Each row has a hidden stage along a path, written after it and counted from one end. A new block has a new path.
[-112 -495 -413 -194 -120 -104  351   16   73 -498 -219   92  256  378
 -157  -32 -114  197  391  -85  -45 -171  375  326   43 -202  184  503
  -76  383 -341 -403  278  337    8 -120   39  -92  -21 -198  425  -46
 -185  336 -344   58 -178] | 2
[  -5  -79   75  648  -17 -263 -222  209  121  -79 -140  -72 -340   83
   59  -82  248 -309  114  105  -65 -346  257  152  101 -122 -162   51
   65 -126  -62 -247   57    8 -215    0 -126  264  381  140   20  181
 -112  147 -191   23  273] | 22
[ 146   80 -225 -388  -72  -10  149 -240 -139   40  151  -52  161  148
 -271 -131 -204   57   82 -178   25  167  -40 -105 -476  -52   58  -80
  -73  313   96   62  141  -35   60   97  -91  -86  134 -184  148  335
 -264  381  118 -188  -38] | 9
[  77  -67  -11  398 -347 -154 -160  296 -174  -55 -111   62 -164  207
 -181   72   57 -200  158   29  -67 -239  223 -185 -255 -185   22  -86
   15  172   46 -168   99    9  -79   38 -329  -47  140   -4  100  192
 -283  208 -241  129  131] | 9
[-197 -185   66  149  -69  -13  -95 -157  -71  172  313 -156 -415   61
   83  113  -93  177  -31  188   40 -292  -89 -444  130  -31  -41 -316
 -200  -98  -32   54  307   77 -109  393   51  -99  -46  -35   16  178
  204   68  106 -271   37] | 14
[ 117  140 -174  -86  -68   -5  -26 -253  -41  106  225  -49  -15  -33
   76   24 -247  187 -135  164  -57  185 -101 -270 -354  302   58 -467
 -133  -25   88   -4   62   58 -121  374  156   91  125   24   35  140
  158  163  320 -139  229] | 14
[ -72 -481 -427  151   -6 -336  -89  -64  306 -422  -64   37  274   89
  -91  332 -134  292  255  -94 -132  -42  438  371   15  -27  190  413
 -105   76 -389 -515  183  192  -84  -38  204   44  -49  -92  345  -91
 -151  278 -537 -109  160] | 5
[-104   49  -43 -553 -144  172  121 -150 -208   55  284  -46 -106  -22
  264 -275 -304  240  -30   12  107   57 -227 -412  -15   96   25 -310
 -234   58  201    6  167  197   53  312  261   63   17  -30    0   45
  142   36  446 -119  -24] | 14
[-162 -447    0  604 -337 -153 -169  425 -117 -289 -281  248 -396  239
  116   73  154 -137  100  174  -40 -435  389  -57  216 -214   15   32
  -92   26  -73 -320  161  275 -165  181 -164   32  -16  105  145  -91
    4  -17 -284  356   94] | 9
[   7   75  124  233  114 -173 -120  140 -191  -32 -108   40 -167   26
   30 -351   67 -315  -22  -57   38 -120 -135  333 -124  -18 -167    9
   36  -77  234  -72   19   38  -52 -110  -53  235  324  -84  -33  286
 -118  101   17   46  380] | 14
[-174   59  273 -486 -264  461 -316  157 -113  331   87 -191 -278 -212
  -21 -439 -139  -37 -111 -531  188  106 -149 -510  273 -379 -267  -36
 -216  -12  338  353  -94 -413  252   81 -125  108  -23  147 -324  158
 -273 -329  145 -141 -111] | 17
[  -9 -137  -97 -345  132  -63  121 -302   64 -103   87    9 -166   73
  193 -392  -21   10   -7 -100  201 -109  -39  214  149   37 -135  199
 -122  -85  161  124   93  256 -142   33  288  378  366   56  128  165
   41  153  327 -150  -18] | 17
[   9 -379   99 -128 -434   55 -322  300 -274   49  201  252 -231 -316
  106  107  -15  -28   37 -228   71 -272  303 -288  173 -220 -111 -117
 -120   83   19 -104   -7   88  -70  252  143  144   -4  -27    5 -166
 -298 -174 -447  -19   37] | 12
[ -55 -196 -246 -204  161  -39  200 -473  239  -85  187  -92 -197  102
  239 -166  -60  222  -23  151   65  -49   99  -20  157  120  -39  -57
 -187  -51 -117  -17  208  256 -205  377  335  228  232  105  177   77
  267  230  391 -221  -91] | 21
[ 242  124  -63 -240 -302  213   52    9 -228  162  184  119 -116 -191
  137 -172  -86  -52  -89   91  -79  112  161 -425 -276  101  -78 -619
  -42  213   40  -66  -71   14 -120  522   76  158  232   55  -34  -24
  -57   49  197   35   40] | 21
[-146 -182    7  349   39  -25   54   12  149   17 -200 -226 -482  449
 -265 -283  238 -331   72  -92  152 -323   82   14  128 -434 -172  282
  -64   77   28  243  251 -101  -37  -25 -428  -34  212  121  -14  514
 -136  214   39  -76 -152] | 24
[-110 -208   39  -30 -223  153 -338   20  187  110  137  -92 -298 -230
  193   -6  -44  130  -53 -142   25  -65  241 -374  372 -121 -151  -93
 -199 -157  -44  -13  -30 -122  -80  310  158  247   51  261  -95 -102
  -22 -199  -33 -143    3] | 20
[-158 -217  -96  498  136 -365 -180 -127  300 -215 -115 -133 -289  307
   72    0   71    5   59  104   74 -296   55  248  186   18  -22  330
 -110 -300   35  -60  208  191 -221 -108   34  246  255  165  156  257
  134  213   69  -92  222] | 13
[ 102 -100 -184  285   57 -259  147 -206   49 -206 -147  102 -270  386
   77 -198  103 -145  -39  254   88 -216   47  250 -147  172  -22   42
  -34  -85  148   73  139  370 -324   82   16  289  437  122  231  281
  174  312  349  101  125] | 14
[ -19 -269  -20 -229   67 -171   64 -108 -148 -130  122  138 -179   26
  121 -260   32  -81   70 -130  191 -289   13  277  113  -77 -126  210
  -81   13  116    0  157  318 -123   -4  240  255  274 -129  169  146
 -104  161  -13 -121   41] | 13
[  74  110  165  665  -86  -98 -419  396  -52   87 -109   18 -206 -267
  104  -42  131 -316  -57   83 -230  -43  201   39  -93    8 -192 -377
   88 -124  -46 -373 -150 -221 -126  186 -106  244  244   91 -176   20
 -128  -77 -293  122  544] | 21
[-104  -30  256 -243 -295  304  -46   96 -302  302  102  -98 -486  109
 -104 -367    6 -173  -33 -215  219 -245 -142 -546  114 -373 -219 -144
 -140  122  312  422  119 -148   76  168 -282  -46   83   25 -140  329
 -185  -69  213  -90 -227] | 15
[-159 -117  201  174 -497  307 -342  553 -283  154 -223   12 -274   53
 -276 -123  -10 -200    5 -330  -26  -42  152 -506   16 -538 -104 -121
 -121  239  141   49   -1 -397  232  134 -560 -239 -235   39 -196  132
 -386 -214 -290  218  -44] | 8
[-241   66  227  137  -56   11  -30  198 -174   18   88 -142 -372   16
  344 -338   -7  -72  107  188  -15 -280 -119 -255  241  -72 -118 -267
  -87  -71   74 -284  192  119   -3  185   53  107  148   14  -86   63
  132   11  217    5  166] | 20
[ 144 -117 -248   97 -481   29  235  212 -138 -125 -252  -19   83  528
 -566   47  -21 -125  346  -61  -99 -171  329 -241 -454 -351  151  104
   53  563 -122  -74  195  -46   24  -67 -590 -326   69 -127  262  306
 -463  420 -290  112 -239] | 3
[ 298 -144 -490   22 -192 -314  198   43 -101 -403  -63  288  451   99
  -97  199 -153   72  249  131 -233   76  405  320 -590  208  260  -62
   73  377 -252 -609   78  356 -157   86  137   47  181 -223  404  -80
 -233  467 -363  131  252] | 5
[ 122   71 -353 -452   13 -180  144 -353   22 -185  234   15  242   34
  188  -97 -314  281   62   42   28  189  -66   52 -319  336  161  -73
 -140   41  107 -197  120  343  -94  114  411  243  238  -39  225   64
   57  349  335 -160  162] | 12
[-399 -452   68  175  -30   93 -158  131   67 -107 -294  -58 -410  314
 -156 -259   88  -67   10 -307  158 -216   98   21  448 -535 -141  437
 -235    1   55  156  209 -115  124  -12 -304  -93 -168   71   -2  217
  -93  -95  -88   72 -171] | 9
[-196 -107   83  441   25  -40 -105 -127  234   69  -57 -276 -556  314
   43 -165  134  -62  -11  154   73 -321   19 -220  291 -148 -155   23
 -129 -220   39  168  208  -39 -174  156 -183  116  225  248   -3  320
  183   97  299 -113  -24] | 19
[ 151  294  -11 -147   25 -106   18 -126  -40   46   71 -142  -29   72
   16 -372  -62 -153   56  -67   69   15 -164   59 -269   94 -101  -33
   23  -16  273   40    8   18  -70 -107   22  301  479   25   15  348
 -150  275  318 -144  198] | 17
[   0 -318 -394  465   13 -140  261  226  -52 -528 -541  315  242  314
 -103  -45  -19  -45   97  237 -311   69  365  621 -286   83  162   32
   45  288 -361 -601   94  266  -94  101  -99  -65  -15 -190  314  -97
   64  218 -323  460  292] | 2
[  91 -113 -250 -355   -4   89 -172 -371  274   76  326  -43   53 -380
  227   66 -226  349 -146  -96  -48  286  208 -161   51  225  -51 -247
 -199 -116 -141  -84  -73  -34 -137  462  484  333  119  156   17 -144
   77  -17   97 -298  114] | 20
[  50 -267  -81  146 -233  -16  -77  149 -212  -62  -65  232 -155   47
  -84   20   21  -93  -19  -30  -37 -107  257  -57 -138 -136  -27 -156
  -70  186  -27  -94   64   68  -84  277 -112  -15   18  -61  105   40
 -147   57 -213  135   67] | 9
[-237 -228   54  314   -7   41 -433   67  414   46 -125 -271 -344  -29
  -21  -87   95  -39  -19 -288   44  -73  228  -69  462 -332 -203  290
 -168 -234  -58   39    6 -321    2   31 -109  207   63  311 -150  132
 -114 -138 -147 -148   57] | 22
[ -78 -402  -35  190  132 -111 -222  -64   18  -80  -22  187 -239 -123
   87  -39   58  -32 -172 -105   54 -109  149  330  191  -25 -163   66
 -129 -163  -28   -5   32   92 -162  206  192  238   74  -17   53   29
   44  -81 -188  -31  235] | 13
[-301  -80   14 -328 -222  109   25  111 -269  -45  230  -69 -100   24
  234 -133 -305  280  129   21   18  -60 -142 -478  103 -100  104 -242
 -257  138   61 -289  289  175  181  277  140 -159 -233 -123    6  -50
   81   19  150  -44   -2] | 10
[ 181  175   61  -26   78 -170 -297  -79  137  140  103 -204   -1 -158
 -151 -208   38 -217   78 -364   63  -10   16  208 -129  -79 -229  216
   64 -114  170   78 -107 -252  -68 -256   -3  388  505   36  -43  362
 -430  189 -120 -335  263] | 18
[-355 -208  -96 -257 -110  247  183  107 -181 -107 -109  -88   -8  258
 -132 -245 -246  197  109 -140  -33   81  -62 -226   49 -332   92   -2
 -230  337  -77 -162  298  -49  307  188 -197 -388 -367 -200   35   94
  -26   48   23   64 -151] | 5
[-203 -221  111   72 -144  157 -123  210 -255  -43   82  242 -360 -271
  565 -163  -94   94 -198  259  -59 -101   38 -210  308  156  -95 -537
 -199 -144   -4 -306   39  280 -114  578  364  207  -74   61  -91 -321
  382 -320  129  213  269] | 17
[-115  -92 -198 -284 -233  157  -44   90 -238  -75  182  132  175 -224
  216   80 -402  382  -46   63 -188  305   54 -359 -174  136  180 -523
 -237  199 -117 -462  102   98  133  528  256 -141 -331 -139   21 -267
  116  -53  -18   76  193] | 8
[ -55    9  -81  112   99 -156   10 -371  348   27   84 -364 -307  327
  -25 -165   41   31  109   47  120 -227   -8 -111  115  -53  -88  192
  -99 -158   58  179  215   14 -183  -13  -40  212  397  205  115  408
   47  338  369 -324  -72] | 19
[-168  118    5   73  -39  133   84   20  165   61 -244 -388 -353  517
 -260 -494   70 -258   85 -182  159  -72 -109 -218   22 -414 -111  251
 -109  112  221  297  198 -237  135 -120 -512  -52  198  214 -114  570
 -156  211  371  -38 -204] | 24
[-114 -198  -25 -240 -504  297   92  483 -329 -105 -285   80   16  251
 -329 -255  -88 -123  242 -344   -6  -61  214 -290  -75 -548   35  135
  -78  532   23 -110  103 -126  280  -32 -467 -300 -189 -133   39   80
 -481   15 -304  252 -251] | 4
[  92  -21 -340 -310  145 -174  225 -306  -55 -287   65  193  154   54
  292 -240 -220  171  -65  142   15  193  -61  323 -262  388  102 -116
 -121   10  102 -220   91  452 -146  202  446  305  249  -55  228    7
  218  261  392   40  245] | 12
[ 199 -216 -296  160  142 -473  -20 -203   26 -302  112  257   98  -72
  194  118  -24   33   34  162  -51  -97  213  538 -235  348   47    5
    5  -85  -93 -371   71  452 -338  109  441  387  368 -104  315   -9
   33  327 -156  -63  422] | 12
[-197 -470 -154  -59 -418  380   63  219 -150   18  -73   28  -10  106
 -351  205 -191  240  111 -117 -173  -22  340 -466   27 -400   93 -173
 -180  458 -397 -143  209 -195  173  405 -303 -509 -484 -199   88  -82
 -166  -69 -477   40 -260] | 2
[  56 -262 -156 -107 -216   54   50  134 -270 -100  -53  245   38   12
 -150  -38  -73  -30   40 -130  -66   23  251   -3 -219 -172   17 -119
  -69  347  -86 -174   76   53   26  256  -80 -105  -63 -195  134   10
 -238  105 -280  119   12] | 7
[-194 -206   -5 -136 -125  -56   18   22 -250 -104  298  105 -206 -103
  445  -19 -198  241   34  243    9 -223  -44 -251  160  146   50 -344
 -202  -38  -17 -343  254  424  -85  399  405   74  -51  -98   87 -166
  258    5  105  -38  164] | 13
[-224 -511   25 -113 -144   10   59   18 -271  -83  193  205 -391   20
  226  -48  -15  110   28   68  116 -396  121 -185  326 -170  -54 -118
 -221   86  -62  -91  297  365  -95  406  207  -26 -100 -130  143  -77
  117  -20  -71  -19 -112] | 11
[  40   54 -347 -473  324 -252  140 -715  395 -128  302 -268  141   94
  173 -182 -250  349   52  -37  144  131 -154  230  -57  324   42  242
 -172 -198   78   39  164  252 -161  -35  512  407  414   72  231  255
  150  420  505 -477   90] | 17
[ 140  376  -36  206  -33    1   64    0   23   68 -159 -201 -146  269
 -102 -400   41 -286   10   81  -56   90  -55  -99 -367   -9  -86 -206
   47   86  194   19   14 -152  -46   48 -320  135  418  146  -57  420
  -95  293  397   57  146] | 22

Each row has a hidden stage along a path, written after it and counted from one end. A new block has a new path.
[ 175   91   76   67   44 -134 -144   27 -117  107    9    6  208   24
 -117   27  -97  197 -129  223 -155  228   97  -42  233  -48   -6   -2
  -37  -39  -32 -125  175 -113   25  -94  -60  113 -141  -81    6 -100
   68   55 -197 -142 -207] | 23
[ 192   61  107  -45  143  -32 -277  164  -61  150   29 -259  532 -317
  -10  -15  -20   26  -12   15  -75 -134  -22  320  109  156  100  132
  179 -206  159 -145  296  187    2 -228  118  161 -365  -47 -169 -160
   40   34  -56 -166 -344] | 1
[ -40 -180 -166  157  -45   24  138  194   -6   51  -20   79  -63  160
   50  184   68  110    6  -80  -84  234  163 -148 -172  -48  -49  139
  106  104 -324 -140 -154  -74 -294  308    6 -262    6  160 -168   31
   35   24  156   25  144] | 14
[   5 -124  303 -113  315   87  -95   45   -4   69    9 -120  595 -500
  323 -131 -158  114    6 -294   24   31 -187  299  218   24   73  -39
   71  208 -120 -189  141   73  202 -248 -182   79 -313  -27  -71   23
  236   86 -215 -206 -390] | 21
[ 327  121   40   31   37   42 -163   -4 -111  211   83 -196   -2 -106
 -212  127   55  214 -181   77  -52  163   54   -1  108   46  297 -105
    9   99   69  -71  102   48  197 -101  143   44 -196 -138   17  -75
  -62  205 -117  -19 -242] | 25
[-258  -47  103   50  132 -155  -44   30   51 -198  -31  161  706  -65
  366 -310 -201  -68   86  -26  -44  100  -66   49  236  -91 -465   96
  196 -233 -184 -230  249 -113 -207  -62 -178   31   36  138 -135  -59
  400 -204  -81 -338 -144] | 10
[ 342  -35   40  -86  159  -95 -244  165    9  138   83 -285  316 -204
 -267  206 -107   98  -61    7 -269  -63   12  248   74   63  223  -53
  240 -112   86 -277   63 -110  -28 -138  177  116 -388 -194 -241 -269
  -21   90  -40    8 -206] | 1
[  98 -149 -372  176  148   17  226  -24  226   42  261 -243   39 -227
 -399  300 -140  276 -330   42 -286  242  324 -198  -37 -313  235 -398
  112  138  -92 -335  201 -212 -121   64  131 -127   67 -384  -65 -386
 -238  -72 -317   89  -57] | 3
[ -37   28 -473  329 -313   25  191   34 -114   66   19   28 -331  363
  -30  108  260   95  -83  206   24  322  289 -498 -186    5  -63   82
   38  -53  -49   35   97  175 -293  443  275 -360  264  127  -11    4
 -156    3  248   15  225] | 11
[ 171   97  161   26  117  -85 -295   72   -9   64   32 -125  471 -205
  -13 -136  -38  -19   36   59 -116 -113   -5  327  171  170  -63   41
  214 -272  104 -120  219   28   26 -200   61  181 -277  -49  -84 -146
   70   18  -45 -129 -285] | 3
[ 131  -50    5   35 -100   74  -81   13 -169  105  -50  -93  -75  -31
  135    6  166   84   81  -86   30   84  -44  -78   27  173  113    7
   69  158   37    2  -95  197  104  185  112 -134 -143   74  -55  129
    6  236  239   23  -60] | 20
[-145  -83 -156  258   -1  106  316  -62  100 -108  127   98   35 -118
  204  -41  -63   43  -88  -85   39  294  214 -260  -12 -305 -143 -165
   33  245 -299 -106  114  -30   30  244 -129 -283  326  -16   85   36
   60  -54 -171  -26   33] | 19
[  -3  -33  228   52  213  -36 -169  139   60   50  -15   28  497 -133
  182 -167  -71   39   48 -104  -79   26  -51  367  102  151 -165  119
  205 -157 -214 -155   59 -116  -97 -173  -91   73 -252   99  -91  -57
  193  -23  -56 -156 -198] | 10
[-126  -82  172  117   91  -65 -111   79  -27   -9  -89  122  402  -75
  236 -201  -24  114   81    9  -88   74   35  132  160   81 -263  151
   63  -70 -178 -105   54  -40 -111    0 -237   57 -144  146  -49   37
  165   -6  -21 -164 -168] | 18
[-132 -112 -511  349 -203   45  343    3   32  -12   82   48 -301  265
  -37  155  137  162 -141  108  -56  392  334 -535 -194 -171  -75  -74
   54   87 -208  -89   40  -11 -320  471  160 -416  347   34  -17  -62
 -155  -57  109   65  264] | 13
[  14  244 -616  435 -537  116  279 -137 -166  -12  107   10 -558  393
   75  -15  379 -143  -57  242  258  319  315 -710 -231  -31  -94  -31
   69  -65  130  224  249  430  -69  586  484 -524  590  120  145  109
 -193   27  341   44  307] | 8
[  42  -46   42  -69  159 -176  -93  323 -126  136  -68   28  559   15
   47  150 -191   77  -44   43 -121  187   25   87   84  -69  -61  337
   38 -143 -190 -240  247  -42 -328 -141  -63   72 -289  116 -281 -116
  259 -105 -129 -329 -180] | 7
[ 292  190  159  -37  -64   -5 -330  232 -218  160  -45 -135  312  -94
  126  -30  119 -215  164  -12   99 -172  -63  295   -5  264   29  340
  204 -239  156   43  164  349   60  -62  208   53 -297  175 -171   71
  131  127  217 -144 -209] | 2
[ 486  214  247  149  -42 -108 -394   67 -156  287  -25  -14 -162  201
 -308   35  118  202  -41  300 -231  103  118  276  141  336  101   36
   41 -150    9   53 -133 -190  147  -90   64  171 -367  -52  112  -45
 -143  279   22  118 -141] | 22
[ 235 -138  129  -44  253  -20 -161  107   41  234   28 -211  252 -143
   23   32  -87  236  -53 -132 -224  110 -146  373   89  291  181 -130
  216    1 -118 -221  -85 -220   -6 -190  129    1 -458 -136  -83 -190
  -27  145  -24   43 -135] | 16
[ 172   67  216  -33 -235  -32 -249   66 -294  -42 -151  134  -46  156
  196  -47  158 -160  287  -51   86  -20  -87  -89   88  112 -119  222
  101   55   13   63 -235  181  142  281   -8  -48  -83  282 -147  322
  281  263  407  -49  -29] | 22
[ 485  124   89  -85  -78 -142 -423  103 -221  199  -27 -159 -132  228
 -507  303  110  244  -96  220 -240   94   30  -53  122  123  297   45
   85  -68  146 -147 -181 -134   15   -2  219  167 -360  -58 -209  -99
    2  294  159   39 -160] | 27
[ 214  -59   17 -163   66 -182 -216  132 -148  137  -63 -152  329  129
  123   28 -104   57   53  -24 -158  138 -266  104  145  266   33   33
  254 -189   40 -222   10 -107 -161  -81  291  -35 -370   -5 -250 -153
  187   87  204 -125  -32] | 12
[ 240  306  -13   23  -96  -33 -257  -24 -149   29   91 -156  170   55
 -146    0   80   37 -162  199   69  119   21 -177  149  -55   73   42
  118 -176  187  -90  261  122  114  -68  245   50   39   -6  -74  -75
  158   80  -20 -180 -236] | 29
[  63  181    1  317 -116  110  -97  -20   -2   87   37   12  -40   72
  195 -277  265  -59   53   45  116   46   93  157  -67  326 -166   61
  205 -211  -46  150   72  158   42   93  180 -152   46  148  160   71
  -75   80  181   26  -12] | 11
[-250  184 -207  341 -473   82  101   70 -237 -152 -118  301  -97  358
  507 -261  374 -346  267   59  383   98  167 -409 -184   41 -489  468
   97 -176  -80  257  127  524 -186  553   88 -376  457  555  -16  400
  222  -35  493 -189  197] | 11
[ 106  217  220   15 -171   56 -239  123 -374  133 -152   49  227  -22
  412 -197  200 -150  190    5  294    1  -99   51   99  227  -91  421
  -24  -45   96  193  188  520  173   38   10   -9 -144  340  -17  328
  247  180  212 -266 -232] | 22
[  76   59   72   74    0   -7 -123   20  -97   23   11   14  143  -66
 -120   53   38  158  -88   87  -40  132  141 -128  132 -134   27   58
  -28   81  -44 -102   89   44   45   27 -110   80  -42   32  -64   27
  110   88  -95 -132 -238] | 25
[ 207  186 -235  328  -50  193  141 -176   56  146  259 -175 -290 -133
 -260   87  131  233 -355  144   38  309  329 -247  -25 -153  268 -336
  -40  202   -4   18  250   78  264   61  172 -164  226 -253  264 -107
 -285  111 -286   94 -130] | 25
[ -21   41   80  270  156   35  -72  -25   69  158   45  -47  296 -179
  122 -261   30  247 -126  122  -89  145  120  256  143  217 -105  -50
   40 -122  -97  -28  253  -28   14 -175  -83   46 -149  -57  198 -123
 -121   -3 -230  -75 -232] | 18
[ 176   74  -81  -54 -198  -79 -112  296 -328  129 -119   15  109  225
  118  189   96 -159  138   18   98   99  -12 -150  -88   61    3  431
   86 -101    6  -10   83  307 -203  196  213 -137 -136  283 -297  132
  220   80  323 -203   15] | 6
[-141   72 -153  291 -263  155   54  119 -146   11  -69  133  -89  111
  223  -72  358 -105  123  -12  244   56  228 -213 -206   60 -178  364
   40  -23  -92  163   83  452 -154  375   40 -240  186  382  -43  272
   36   35  308 -105   26] | 8
[  61    8    5  291  -61  -18  -54   53   48   47    5  113  -90  199
   22  -92  120   76   40   87 -132  136  171   92  -44  176 -194   27
  176 -128 -226  -19 -146 -182 -117  182   11 -126  -11   93   55   -6
  -60   61  131  107   94] | 15
[  79   -7  255   87  226    9 -276  312  -44  303  -93  -23  426 -104
   52  -42   83  205  -11  -14  -88   16   47  512   -4  341    2  376
   75 -186 -208  -60   77   29 -196 -251  -97  155 -502  183  -90  -37
   26   48  -52 -161 -286] | 10
[ 118  266   62   58 -189  -62 -166   99 -311   48  -64   96  184  132
  109  -38   84  -79   12  197  164  154   73 -208  129  -68 -115  335
  -59  -99   55   64  272  295   47   62    5   19   43  226  -54  166
  252   62   35 -293 -185] | 25
[ 101    0 -144  142  -32  275  190  106   48    0  187  -48 -225 -143
 -214  380  126   80 -212 -208  141  213  307 -320 -250 -456  282    2
   25  437 -298 -130  -76  104   98  274   -6 -254  256   52 -127  117
   57  110  -96   45  -67] | 28
[ 233   -9  267 -135  174 -152 -367  -12 -138  164  -67 -184  450 -147
   92 -161 -105  205   23   47 -197   38 -258  298  369  341   59  -91
  127 -125  156 -165   86  -85  119 -286   66  212 -506 -123  -57 -140
  104  173  -14 -127 -307] | 20
[-130  -25 -162  266 -154   92  142  178   -9  -99   19  161   21  -17
   14  115  150 -112   63  -24   73   37  381 -226 -204 -271 -178  280
   52   61 -225  -23   66  223 -199  383 -132 -184  242  248 -147  151
   70  -65   91  -74   16] | 3
[ 285   -4    4  -29   43  -77 -222  279  -85  155   12 -187  248  -91
 -232  259   -3   56  -17   66 -186  -58  116  159  -26   32  159  199
  159 -126   39 -190   69   41 -135  -13  117   79 -323  -15 -276 -145
   -4   73   45  -42 -167] | 1
[ 226  146  -72  135 -115   -2 -246  153 -132  167    5 -193  114  -54
 -158   53  211   30   -3  195  -52  -99  180   87  -35  195   83  211
  123 -239  215    8  203  288  -62   48  208   49 -195   42 -102  -76
 -135   93  139  -35 -177] | 1
[ 317  -43 -109  -18   13  -17 -111  108  -72  197   50 -221  -41   13
 -214  242   48  127  -62  -23 -156  107   12   23  -36  138  278  -79
  169   15   39 -149  -43  -18  -56   37  304  -75 -273 -108 -167 -142
  -86  164  127   63  -41] | 6
[  65 -241   47 -106   88  -50  -58  318  -72   73  -91   33  195   54
    6  285  -44   70   93 -222 -134  106  -20   33  -87  -35   55  247
  150  113 -294 -256 -235 -103 -288  143  -32  -87 -284  184 -390   34
  230   78  185  -76    0] | 9
[ 507  -45  225 -225  201  -67 -238  177   -1  103  113 -149   56  -41
 -431  457 -200  146 -130 -161 -258  131  -53  127   63 -199  378 -129
  202  219 -208 -374 -324 -429  128  -98   72   80 -334 -170 -313 -134
  208  239  -90   78 -151] | 27
[-106  171  -70  263  -38  -99   60  -45  -74    5   30  113  361   45
  290 -285  -89   34  -95  274   33  296  135 -123  211  -46 -338   60
  -27 -206  -65   -7  479   57  -45  -31  -70  -59  169   31  174  -59
   99 -144 -234 -265 -114] | 19
[-185  -27 -259  285 -317  103  118   35 -117  -66  -71  129 -201  238
  262  -91  336  -65  149  -12  158  127  162 -361 -185   76 -231  207
  114   -9  -92   94  -52  309 -212  508  117 -353  263  333  -61  222
   25   44  432  -17  183] | 13
[ 418   59  251 -117  141  -39 -491  159  -64  208   12 -344  368 -282
 -162   19   54   43   71  -26 -186 -271 -116  528  109  381  228   52
  297 -227  240 -139   12   70  117 -242  222  236 -580  -98 -196 -167
  -33  214  124   20 -332] | 1
[ -65 -186 -137  231   -1   10   34  -18  131  -26   28   15  -90   83
  -82    3  111  221  -18  -14 -215  145  165  -80  -44   71  -89 -146
  190   14 -195 -165 -200 -213 -208  251   21 -151    4   -6  -56  -92
 -105   51  145  136   85] | 13
[-116 -114  106  135  251  220  -25  -33  246  -84  150 -176  458 -656
   92 -173   32   33   -8 -284    5 -201  114  295   21  -58    9 -154
  220  100  -58 -165  166  154  141  -82 -134   44  -63  -78  -39  -59
   -3  -10 -170  -36 -355] | 2
